Below are the code and all the weights of a small trained network. Each question names an input and a class and asks about switching units off, where a switched-off unit gives its printed mean instead of its output.

import numpy as np


def w(rows, s, z=0):
    codes = np.array(rows[::2]) - 128.0
    scale = np.full(codes.shape[1], s)
    scale[-1] = z or s
    return codes * scale


def f(y):
    return np.maximum(y, 0)


def log_softmax(a):
    a = a - a.max(-1, keepdims=True)
    return a - np.log(np.exp(a).sum(-1, keepdims=True))


def net(x, mask):
    res = np.array(x, float).reshape(1, 7) / 4 @ E
    y = f(res @ A[0][:, :-1].T + A[0][:, -1])
    res = res + np.where(mask, y, B[0][:, -1]) @ B[0][:, :-1]
    return log_softmax(res[-1] @ U[:, :-1].T + U[:, -1])


A, B = {}, {}
E = w([
[186,137,39,140,153,162,201,72,155],'x0',
[151,138,155,106,202,125,137,77,73],'x1',
[63,127,150,70,197,165,119,113,175],'x2',
[59,82,209,157,140,82,215,133,145],'x3',
[95,128,144,150,246,99,150,117,59],'x4',
[72,109,101,57,83,92,137,107,156],'x5',
[196,160,187,64,150,88,172,165,111],'x6',
],0.012)
A[0] = w([
[104,71,91,198,103,129,54,137,80,254],'n1',
[146,138,139,58,159,108,203,104,153,12],'n2',
[71,141,228,33,120,77,100,165,122,251],'n3',
[116,118,175,153,149,116,75,155,61,46],'n4',
[97,111,146,156,163,166,171,108,138,87],'n5',
[107,91,198,60,142,81,127,170,144,163],'n6',
[124,130,88,109,35,145,157,149,182,139],'n7',
[195,115,102,172,62,118,121,147,123,77],'n8',
[44,19,153,214,122,112,132,159,159,152],'n9',
[154,122,196,165,166,106,189,125,2,112],'n10',
[128,165,162,179,148,87,172,118,35,201],'n11',
[152,138,121,143,26,113,141,131,122,175],'n12',
[180,170,99,66,155,137,130,116,78,125],'n13',
[155,137,35,155,143,144,142,108,148,126],'n14',
[72,92,59,78,117,132,99,9,145,200],'n15',
],0.011,0.0024)
B[0] = w([
[12,191,131,40,106,136,77,103,124,205],'n1',
[111,148,111,59,109,198,100,140,147,172],'n2',
[52,174,168,3,103,99,41,45,254,239],'n3',
[100,176,199,100,128,89,114,56,125,200],'n4',
[166,157,143,168,114,66,176,117,138,175],'n5',
[84,158,177,62,92,117,53,120,251,206],'n6',
[221,82,171,205,162,75,183,158,70,197],'n7',
[155,75,127,196,170,139,77,153,223,183],'n8',
[75,78,246,151,133,71,133,123,204,236],'n9',
[171,45,171,116,189,36,154,153,128,250],'n10',
[192,67,142,74,182,72,139,148,133,224],'n11',
[229,38,131,134,177,120,141,184,117,185],'n12',
[143,74,157,99,165,65,161,120,163,187],'n13',
[59,107,108,20,162,133,93,109,98,182],'n14',
[128,68,133,78,108,159,240,23,43,206],'n15',
],0.0082,0.017)
U = w([
[146,107,33,56,126,245,196,113,72,140],'0',
[79,164,207,156,111,254,70,80,67,92],'1',
[55,180,146,58,102,130,26,119,179,212],'2',
[174,133,25,211,149,190,17,220,134,2],'3',
[162,36,160,116,161,45,188,145,145,219],'4',
[135,133,171,215,102,108,241,216,169,14],'5',
[144,208,78,225,83,107,155,101,51,37],'6',
],0.0082,0.0035)

Each question gives the input, the list of numbers given to net, and the class t.
The units are the neurons (one row each of A and B). Each row of codes is followed by its name. A weight is (code - 128) times the scale printed after its matrix; where a second scale follows, it is the last column's (A, B and U).
mask holds one flag per neuron, in row order. A switched-off neuron (its flag False) gives its mean, the last column of its row in B, instead of its output. The means were averaged over made-up inputs and are rounded, as every weight is.
A unit's drop is (log p(t) with every unit on - log p(t) with that unit switched off) / (log p(t) with every unit on - log p(t) with every unit switched off).
The circuit of an input: a set's keep is (log p(t) with only the set's units on - log p(t) with every unit switched off) / (log p(t) with every unit on - log p(t) with every unit switched off). Starting from the 12 units with the biggest drops (on a tie, the unit counted first), units are removed one at a time, each time the one whose removal leaves the highest keep (on an exact tie, the one counted first), for as long as the keep stays at least 0.8.
units of the circuit, in order: the units of the circuit, biggest drop first
k most important neurons: the k neurons with the biggest drops, biggest first
drop of u: that unit's drop, to one decimal
input [-1,-8,-3,-5,-3,-2,6], class 3: units of the circuit, in order -> n10, n9, n8, n3
input [-2,-5,8,-4,-7,-5,-4], class 4: units of the circuit, in order -> n7
input [-3,4,-3,5,4,6,8], class 2: 2 most important neurons -> n3, n6
input [1,2,3,1,2,5,-2], class 2: 2 most important neurons -> n10, n7
input [0,3,3,4,4,8,-5], class 2: 3 most important neurons -> n10, n7, n3
input [-3,-7,4,-6,-8,-1,-2], class 3: 2 most important neurons -> n10, n9
input [3,-6,-4,-5,3,-1,-4], class 3: 2 most important neurons -> n3, n8
input [0,-3,-2,2,-2,-6,-3], class 5: 3 most important neurons -> n3, n10, n11
input [7,-1,-6,-8,2,3,0], class 0: drop of n2 -> -0.1
input [8,0,6,0,-7,-8,7], class 0: drop of n15 -> 0.0
input [8,-7,0,-1,-4,-8,-2], class 3: drop of n10 -> 0.1
input [-6,-4,-2,-8,-3,-5,0], class 3: drop of n3 -> 0.2
